Below is a small trained network, with its code and all its weights. Each question gives an input and a target symbol and asks what happens when units are switched off, that is, made to give their printed mean instead of their output.

import numpy as np


def w(rows, s, z=0):
    codes = np.array(rows[::2]) - 128.0
    scale = np.full(codes.shape[1], s)
    scale[-1] = z or s
    return codes * scale


def f(y):
    return np.maximum(y, 0)


def softmax(a):
    e = np.exp(a - a.max(-1, keepdims=True))
    return e / e.sum(-1, keepdims=True)


def log_softmax(a):
    a = a - a.max(-1, keepdims=True)
    return a - np.log(np.exp(a).sum(-1, keepdims=True))


def net(x, mask):
    ids = ['αγεζηλμξπτφψω'.index(c) for c in x.split()]
    T = len(ids)
    res = E[ids] + P[:T]
    q, k, v = (res @ M[0].T for M in (Q, K, V))
    z = softmax(np.where(np.tri(T) > 0, q @ k.T / 3**0.5, -1e9)) @ v
    res = res + np.where(mask[0], z, O[0][:, -1]) @ O[0][:, :-1]
    y = f(res @ A[0][:, :-1].T + A[0][:, -1])
    res = res + np.where(mask[1:9], y, B[0][:, -1]) @ B[0][:, :-1]
    return log_softmax(res[-1] @ U[:, :-1].T + U[:, -1])


Q, K, V, O, A, B = {}, {}, {}, {}, {}, {}
E = w([
[106,186,86,116,164,114,182,88,111,202,83,43],'α',
[152,184,149,115,119,166,102,151,116,180,26,24],'γ',
[119,130,131,170,111,150,135,101,103,227,77,98],'ε',
[157,143,149,131,179,174,82,189,61,136,127,169],'ζ',
[98,109,184,203,127,94,43,28,173,83,111,170],'η',
[150,125,133,124,178,166,96,207,63,188,153,179],'λ',
[211,79,114,187,74,23,102,152,148,145,58,141],'μ',
[88,158,75,106,59,16,124,233,173,172,223,195],'ξ',
[95,106,69,119,115,214,51,12,76,106,63,224],'π',
[219,101,141,172,232,172,118,135,102,226,163,145],'τ',
[83,209,143,140,66,151,109,93,101,66,150,7],'φ',
[136,197,56,57,159,187,107,162,152,19,152,180],'ψ',
[39,237,119,142,101,133,127,149,184,82,85,155],'ω',
],0.019)
P = w([
[174,179,188,137,39,2,175,150,83,71,134,192],'0',
[141,170,167,77,115,59,121,132,98,128,72,89],'1',
[51,121,133,116,100,69,126,140,56,130,153,112],'2',
[103,159,139,148,138,48,53,49,185,115,106,137],'3',
[90,164,117,104,124,118,118,96,108,147,105,94],'4',
[110,177,143,129,119,130,88,95,135,114,110,93],'5',
[99,155,146,164,118,136,77,99,139,130,143,118],'6',
[106,165,148,165,91,189,107,110,98,115,136,102],'7',
[10,79,113,170,110,174,141,126,76,198,246,160],'8',
[72,149,123,153,90,214,175,104,81,173,201,135],'9',
[112,204,147,202,110,173,90,45,203,140,180,184],'10',
[151,243,185,187,91,208,78,72,207,122,164,161],'11',
[53,185,177,139,140,205,100,115,180,193,216,158],'12',
[111,237,198,137,179,204,99,105,231,205,200,99],'13',
],0.0093)
Q[0] = w([
[213,7,137,83,135,90,238,227,216,85,122,149],'H1',
[1,189,142,137,69,169,108,46,140,147,89,82],'H1',
[127,159,129,104,86,82,122,182,134,110,161,158],'H1',
],0.0093)
K[0] = w([
[136,65,86,110,94,9,84,110,74,88,52,118],'H1',
[57,163,134,131,108,254,91,104,197,124,161,155],'H1',
[124,177,82,67,137,57,157,177,118,164,127,188],'H1',
],0.0079)
V[0] = w([
[105,196,113,130,211,108,197,181,188,105,120,151],'H1',
[174,153,53,145,160,109,142,127,159,106,204,56],'H1',
[196,134,2,99,211,163,106,149,104,92,161,171],'H1',
],0.0083)
O[0] = w([
[142,186,30,218,32,143,254,122,25,37,150,50,81],'H1',
[46,184,203,92,20,120,137,143,41,194,208,221,186],'H1',
[207,132,101,180,29,161,94,146,15,221,199,52,5],'H1',
],0.0085,0.0029)
A[0] = w([
[106,184,123,87,104,182,120,188,164,95,201,174,189],'N1',
[156,85,175,115,76,2,74,130,140,239,125,103,255],'N2',
[83,67,126,124,217,161,146,55,154,57,35,114,187],'N3',
[182,142,159,201,157,215,141,172,167,164,122,136,126],'N4',
[105,83,130,69,20,164,146,39,184,242,71,33,118],'N5',
[88,137,103,198,164,173,117,161,59,151,108,110,182],'N6',
[170,130,199,119,189,82,152,122,77,168,83,217,201],'N7',
[163,74,129,39,47,126,118,78,82,125,42,234,240],'N8',
],0.0061,0.002)
B[0] = w([
[178,108,71,209,195,109,59,106,147,156,102,161,208],'N1',
[120,87,183,191,184,75,88,35,126,34,100,73,190],'N2',
[181,151,53,186,23,177,125,215,119,154,242,138,245],'N3',
[66,94,14,170,131,96,113,119,159,110,137,113,176],'N4',
[139,116,189,189,119,70,128,141,65,107,229,138,171],'N5',
[206,47,99,170,25,191,79,55,150,46,100,188,189],'N6',
[102,192,120,50,157,202,92,205,108,2,81,152,192],'N7',
[99,199,232,193,107,56,111,100,176,154,84,28,179],'N8',
],0.0065,0.011)
U = w([
[146,137,135,146,112,129,147,172,147,147,107,135,120],'α',
[120,106,171,184,101,74,143,72,130,163,30,101,204],'γ',
[129,150,127,142,121,127,130,146,123,137,117,119,52],'ε',
[151,137,135,141,128,129,149,132,145,137,136,110,131],'ζ',
[113,143,72,147,117,36,104,178,119,153,151,130,92],'η',
[198,121,164,120,90,137,158,177,192,122,183,144,128],'λ',
[194,181,96,127,239,126,92,157,1,47,123,210,177],'μ',
[45,224,193,109,132,148,81,147,117,122,167,112,159],'ξ',
[83,94,80,157,52,179,192,121,196,100,88,81,148],'π',
[117,178,103,125,135,107,147,110,79,136,51,146,127],'τ',
[178,172,142,120,109,135,141,168,138,139,112,137,98],'φ',
[191,105,67,149,165,158,70,141,153,160,161,98,148],'ψ',
[131,133,169,150,71,116,128,125,84,97,134,136,2],'ω',
],0.0056,0.004)

Each question gives the input, a string of symbols that net reads in full, and the target symbol t.
The units are the heads (3 rows each of Q, K, V and O) and the neurons (one row each of A and B). Each row of codes is followed by its name. A weight is (code - 128) times the scale printed after its matrix; where a second scale follows, it is the last column's (O, A, B and U).
mask holds one flag per unit, heads first, then neurons. A switched-off unit (its flag False) gives its mean, the last column of its rows in O or B, instead of its output. The means were averaged over made-up inputs and are rounded, as every weight is.
A unit's drop is (log p(t) with every unit on - log p(t) with that unit switched off) / (log p(t) with every unit on - log p(t) with every unit switched off).
The circuit of an input: a set's keep is (log p(t) with only the set's units on - log p(t) with every unit switched off) / (log p(t) with every unit on - log p(t) with every unit switched off). Starting from all 9 units, units are removed one at a time, each time the one whose removal leaves the highest keep (on an exact tie, the one counted first), for as long as the keep stays at least 0.8.
circuit, biggest first: the units of the circuit, biggest drop first
unit that matters most: the unit with the biggest drop
top k neurons: the k neurons with the biggest drops, biggest first
drop of u: that unit's drop, to one decimal
input φ φ η λ ξ λ γ ζ π, target ψ: circuit, biggest first : (H1)
input φ ψ ε π π α λ μ τ η φ φ τ α, target ξ: circuit, biggest first : (H1; N6)
input τ ε ξ π λ φ ψ ε ε ζ φ λ π ψ, target ψ: circuit, biggest first : (N1; H1)
input φ λ μ π α α μ φ α η, target ξ: top 3 neurons : (N7; N8; N6)
input ψ φ π φ ζ λ ζ α π ξ φ π ψ, target ψ: circuit, biggest first : (N1; N7)
input π ζ φ λ ε π μ φ ξ τ ε λ, target ψ: circuit, biggest first : (H1; N4)
input φ ξ λ λ λ λ φ λ τ π ξ φ ε, target ξ: circuit, biggest first : (H1; N7)
input γ ε ψ μ π, target ω: top 3 neurons : (N5; N6; N1)
input α π α ω φ η, target π: circuit, biggest first : (H1; N3)
input λ τ ζ φ λ π γ φ λ φ π π η ζ, target ψ: circuit, biggest first : (H1; N4)
input φ α ε φ ψ ε γ, target ω: circuit, biggest first : (H1; N5)
input μ φ τ α ξ π ε λ φ φ π η, target ξ: circuit, biggest first : (H1; N7; N6)
input φ ω τ α, target π: top 2 neurons : (N1; N3)
input φ τ φ η τ ζ π π γ ω, target π: unit that matters most : H1
input φ φ ψ ζ φ φ α φ ζ μ, target γ: top 3 neurons : (N2; N8; N3)
input π τ π μ γ, target ψ: top 3 neurons : (N3; N8; N4)
input η π α φ ψ φ, target ω: top 2 neurons : (N5; N6)
input λ π φ φ π φ φ π π ζ ω α, target π: drop of H1 : 1.3
input π λ φ η λ, target ψ: drop of N3 : -0.3
input α η φ ψ γ, target ω: drop of H1 : 0.7
input π ψ φ ω ψ τ π ε π η, target ψ: circuit, biggest first : (H1)
